Here is a tiny trained network, its code and every weight. The questions are about switching its units off for an input and a class, where a switched-off unit gives its printed mean instead of its output.

import numpy as np


def w(rows, s, z=0):
    codes = np.array(rows[::2]) - 128.0
    scale = np.full(codes.shape[1], s)
    scale[-1] = z or s
    return codes * scale


def f(y):
    return np.maximum(y, 0)


def log_softmax(a):
    a = a - a.max(-1, keepdims=True)
    return a - np.log(np.exp(a).sum(-1, keepdims=True))


def net(x, mask):
    res = np.array(x, float).reshape(1, 2) / 4 @ E
    y = f(res @ A[0][:, :-1].T + A[0][:, -1])
    res = res + np.where(mask, y, B[0][:, -1]) @ B[0][:, :-1]
    return log_softmax(res[-1] @ U[:, :-1].T + U[:, -1])


A, B = {}, {}
E = w([
[225,218,148,109,172,94,132,145,171,49,107,155],'x0',
[83,175,149,150,83,73,65,229,250,186,51,85],'x1',
],0.013)
A[0] = w([
[94,140,148,123,167,166,125,113,142,102,135,107,250],'n0',
[110,100,117,132,111,114,122,153,99,174,163,134,224],'n1',
[151,106,117,170,118,190,147,49,19,80,144,191,113],'n2',
[101,71,124,122,109,112,144,103,135,137,122,93,220],'n3',
[98,187,129,133,107,107,101,186,238,212,96,133,72],'n4',
[188,167,116,159,123,91,145,139,162,88,101,144,179],'n5',
[29,167,154,155,99,97,115,225,194,167,69,70,122],'n6',
[8,20,80,146,107,146,124,182,87,191,101,74,123],'n7',
[38,75,143,126,106,187,152,96,128,187,153,98,83],'n8',
[133,84,148,128,224,202,120,106,113,110,130,170,87],'n9',
[201,139,90,167,175,165,120,173,153,41,75,128,71],'n10',
[155,108,147,106,163,144,176,56,80,64,174,109,132],'n11',
[162,91,114,114,182,123,164,59,52,96,205,120,103],'n12',
[178,156,209,126,204,136,152,114,179,108,95,127,84],'n13',
[161,163,146,95,194,124,123,138,164,59,143,100,178],'n14',
[2,43,151,149,134,144,134,128,73,191,136,91,69],'n15',
[224,250,122,118,176,86,123,159,118,27,130,115,89],'n16',
[80,57,116,130,131,161,87,93,110,178,135,120,73],'n17',
],0.0076,0.011)
B[0] = w([
[126,123,66,223,150,135,105,169,91,193,4,211,213],'n0',
[109,133,120,198,138,170,124,145,88,189,62,195,198],'n1',
[133,89,96,124,129,91,95,169,153,115,126,74,251],'n2',
[150,156,119,169,153,174,107,155,103,156,84,202,195],'n3',
[119,109,93,93,140,87,103,141,129,79,153,41,223],'n4',
[117,131,111,174,123,140,99,125,104,161,148,191,204],'n5',
[155,85,73,128,156,100,129,170,117,67,125,78,246],'n6',
[136,151,115,117,96,115,111,94,119,108,192,181,218],'n7',
[135,143,155,87,135,127,149,82,149,82,178,163,185],'n8',
[107,152,140,121,122,110,98,142,129,74,132,80,177],'n9',
[135,130,143,94,92,120,159,82,144,148,183,130,170],'n10',
[113,124,114,122,134,101,106,173,158,117,108,88,233],'n11',
[143,127,72,123,132,82,112,167,134,83,146,78,241],'n12',
[110,147,119,116,101,113,104,105,102,88,179,158,172],'n13',
[122,126,118,156,120,152,129,106,111,139,119,199,207],'n14',
[150,166,173,99,96,99,149,77,129,98,208,129,198],'n15',
[116,134,159,114,91,139,161,75,108,123,200,166,228],'n16',
[125,135,140,123,94,100,168,98,157,93,179,143,170],'n17',
],0.014,0.016)
U = w([
[130,77,74,100,151,81,96,218,131,54,127,9,85],'0',
[124,172,143,107,62,140,158,17,92,105,231,207,98],'1',
[119,128,99,214,155,188,117,173,67,203,2,199,253],'2',
[127,136,151,42,145,178,159,124,116,168,76,34,95],'3',
[97,137,189,84,169,173,118,111,147,155,120,50,91],'4',
[121,104,159,102,129,179,208,114,153,161,61,94,87],'5',
],0.0085,0.0066)

Each question gives the input, the list of numbers given to net, and the class t.
The units are the neurons (one row each of A and B). Each row of codes is followed by its name. A weight is (code - 128) times the scale printed after its matrix; where a second scale follows, it is the last column's (A, B and U).
mask holds one flag per neuron, in row order. A switched-off neuron (its flag False) gives its mean, the last column of its row in B, instead of its output. The means were averaged over made-up inputs and are rounded, as every weight is.
A unit's drop is (log p(t) with every unit on - log p(t) with that unit switched off) / (log p(t) with every unit on - log p(t) with every unit switched off).
most important unit: the unit with the biggest drop
top k neurons: the k neurons with the biggest drops, biggest first
drop when u is switched off: that unit's drop, to one decimal
input [3,1], class 2: top 3 neurons	n15, n7, n8
input [6,-4], class 1: most important unit	n16
input [-5,-5], class 0: top 4 neurons	n2, n16, n12, n11
input [-4,-3], class 1: top 3 neurons	n6, n15, n8
input [2,3], class 2: top 2 neurons	n12, n2
input [6,-6], class 0: top 3 neurons	n11, n2, n12
input [4,1], class 1: top 2 neurons	n1, n16
input [-7,-8], class 0: top 2 neurons	n2, n12
input [4,-3], class 1: top 2 neurons	n6, n16
input [7,-8], class 0: top 3 neurons	n2, n11, n12
input [4,-2], class 1: top 2 neurons	n16, n1
input [8,-8], class 0: top 2 neurons	n2, n11
input [1,3], class 2: drop when n12 is switched off	0.3
input [3,-2], class 2: drop when n15 is switched off	0.2
input [-5,-6], class 0: drop when n2 is switched off	0.8
